Below is a small trained network, with its code and all its weights. Each question gives an input and a target symbol and asks what happens when units are switched off, that is, made to give their printed mean instead of their output.

import numpy as np


def w(rows, s, z=0):
    codes = np.array(rows[::2]) - 128.0
    scale = np.full(codes.shape[1], s)
    scale[-1] = z or s
    return codes * scale


def f(y):
    return y / 2 * (1 + np.tanh(0.7978845608 * (y + 0.044715 * y**3)))


def softmax(a):
    e = np.exp(a - a.max(-1, keepdims=True))
    return e / e.sum(-1, keepdims=True)


def log_softmax(a):
    a = a - a.max(-1, keepdims=True)
    return a - np.log(np.exp(a).sum(-1, keepdims=True))


def net(x, mask):
    ids = ['γδηθλμπτφψ'.index(c) for c in x.split()]
    T = len(ids)
    res = E[ids] + P[:T]
    r = res
    for j in range(2):
        rows = slice(3 * j, 3 * j + 3)
        q, k, v = (r @ M[0][rows].T for M in (Q, K, V))
        z = softmax(np.where(np.tri(T) > 0, q @ k.T / 3**0.5, -1e9)) @ v
        o = O[0][rows]
        res = res + np.where(mask[j], z, o[:, -1]) @ o[:, :-1]
    y = f(res @ A[0][:, :-1].T + A[0][:, -1])
    res = res + np.where(mask[2:14], y, B[0][:, -1]) @ B[0][:, :-1]
    return log_softmax(res[-1] @ U[:, :-1].T + U[:, -1])


Q, K, V, O, A, B = {}, {}, {}, {}, {}, {}
E = w([
[141,44,181,75,13],'γ',
[53,179,91,158,252],'δ',
[126,86,110,187,182],'η',
[54,157,81,50,127],'θ',
[57,125,131,97,169],'λ',
[154,145,94,188,108],'μ',
[99,74,161,155,149],'π',
[113,109,74,166,203],'τ',
[70,116,132,52,58],'φ',
[83,85,173,112,134],'ψ',
],0.019)
P = w([
[133,121,135,89,202],'0',
[134,229,182,207,44],'1',
[86,98,78,167,127],'2',
[204,162,165,68,157],'3',
[150,77,250,224,99],'4',
[64,78,60,180,124],'5',
],0.014)
Q[0] = w([
[62,76,146,142,46],'h0',
[88,63,90,209,232],'h0',
[32,212,207,161,167],'h0',
[217,178,103,22,136],'h1',
[204,245,177,115,132],'h1',
[133,136,179,126,177],'h1',
],0.013)
K[0] = w([
[38,69,168,127,57],'h0',
[152,103,54,254,162],'h0',
[8,148,200,171,187],'h0',
[229,221,205,87,147],'h1',
[232,161,150,37,192],'h1',
[128,107,180,125,158],'h1',
],0.013)
V[0] = w([
[113,122,121,78,104],'h0',
[145,170,103,112,144],'h0',
[199,146,121,93,142],'h0',
[123,173,183,142,82],'h1',
[165,141,178,254,119],'h1',
[211,145,61,101,88],'h1',
],0.015)
O[0] = w([
[120,118,127,168,171,76],'h0',
[100,80,151,111,108,128],'h0',
[103,106,216,115,146,60],'h0',
[112,194,144,166,197,8],'h1',
[53,226,130,91,67,63],'h1',
[152,135,6,131,92,35],'h1',
],0.013)
A[0] = w([
[144,193,116,144,79,136],'n0',
[52,129,96,149,71,91],'n1',
[5,101,131,192,93,86],'n2',
[148,188,149,217,156,129],'n3',
[129,187,39,118,93,135],'n4',
[116,95,138,236,56,117],'n5',
[172,146,129,192,29,254],'n6',
[20,104,41,121,163,86],'n7',
[109,123,87,154,196,122],'n8',
[88,146,167,142,180,137],'n9',
[104,208,186,199,100,156],'n10',
[148,156,47,70,189,201],'n11',
],0.014,0.0074)
B[0] = w([
[134,133,125,57,179,151],'n0',
[184,161,37,183,133,189],'n1',
[96,231,202,147,84,191],'n2',
[108,127,140,204,189,142],'n3',
[211,69,194,149,123,181],'n4',
[190,184,94,53,101,234],'n5',
[77,110,163,198,123,248],'n6',
[96,96,99,114,251,194],'n7',
[126,205,133,146,114,176],'n8',
[138,104,87,125,79,174],'n9',
[64,107,34,44,160,168],'n10',
[43,123,152,50,69,177],'n11',
],0.017,0.012)
U = w([
[59,91,3,225,134,134],'γ',
[248,190,115,61,179,4],'δ',
[122,254,85,97,124,85],'η',
[171,229,88,29,204,93],'θ',
[90,129,87,229,35,169],'λ',
[155,234,148,175,185,103],'μ',
[19,122,93,86,141,44],'π',
[3,167,189,242,192,100],'τ',
[159,224,226,12,141,238],'φ',
[140,74,254,126,209,242],'ψ',
],0.0065,0.005)

Each question gives the input, a string of symbols that net reads in full, and the target symbol t.
The units are the heads (3 rows each of Q, K, V and O) and the neurons (one row each of A and B). Each row of codes is followed by its name. A weight is (code - 128) times the scale printed after its matrix; where a second scale follows, it is the last column's (O, A, B and U).
mask holds one flag per unit, heads first, then neurons. A switched-off unit (its flag False) gives its mean, the last column of its rows in O or B, instead of its output. The means were averaged over made-up inputs and are rounded, as every weight is.
A unit's drop is (log p(t) with every unit on - log p(t) with that unit switched off) / (log p(t) with every unit on - log p(t) with every unit switched off).
The circuit of an input: a set's keep is (log p(t) with only the set's units on - log p(t) with every unit switched off) / (log p(t) with every unit on - log p(t) with every unit switched off). Starting from the 12 units with the biggest drops (on a tie, the unit counted first), units are removed one at a time, each time the one whose removal leaves the highest keep (on an exact tie, the one counted first), for as long as the keep stays at least 0.8.
circuit, biggest first: the units of the circuit, biggest drop first
most important unit: the unit with the biggest drop
top k neurons: the k neurons with the biggest drops, biggest first
which heads matter: for each layer, one digit per head in row order, 1 if its drop is at least 0.15 and else 0, layers parted by /
input η ψ π δ φ, target π: most important unit => n10
input δ τ δ τ λ, target φ: which heads matter => 01
input ψ θ γ ψ φ, target τ: top 3 neurons => n6; n3; n1
input δ π δ τ δ, target φ: top 2 neurons => n6; n1
input τ τ γ δ ψ, target τ: top 2 neurons => n3; n6
input τ τ τ η φ, target λ: top 2 neurons => n6; n7
input φ ψ ψ, target φ: top 4 neurons => n6; n1; n7; n2
input τ θ μ η τ, target θ: circuit, biggest first => n0; h1
input δ π π τ η, target π: circuit, biggest first => h1; n10
input π δ π τ λ ψ, target φ: circuit, biggest first => n6; n2
input η τ δ τ τ, target φ: circuit, biggest first => n5; h1
input δ π μ τ γ, target θ: circuit, biggest first => n0; h1; n10
input μ τ τ δ, target ψ: circuit, biggest first => h0; n5
input μ ψ λ, target ψ: circuit, biggest first => h1
input τ τ μ τ θ, target θ: top 3 neurons => n0; n1; n10
input τ τ τ τ, target π: top 4 neurons => n5; n11; n4; n2
input θ τ φ π θ, target μ: circuit, biggest first => h1; h0; n8
input φ π δ δ η, target φ: top 3 neurons => n5; n1; n7
input π μ π λ, target ψ: top 4 neurons => n5; n1; n2; n10
input η τ φ λ π, target μ: circuit, biggest first => n5; h0; h1; n3
input τ γ η τ θ μ, target δ: most important unit => n4
input δ δ π, target η: top 2 neurons => n2; n10
input τ τ δ τ, target π: top 4 neurons => n5; n4; n11; n2
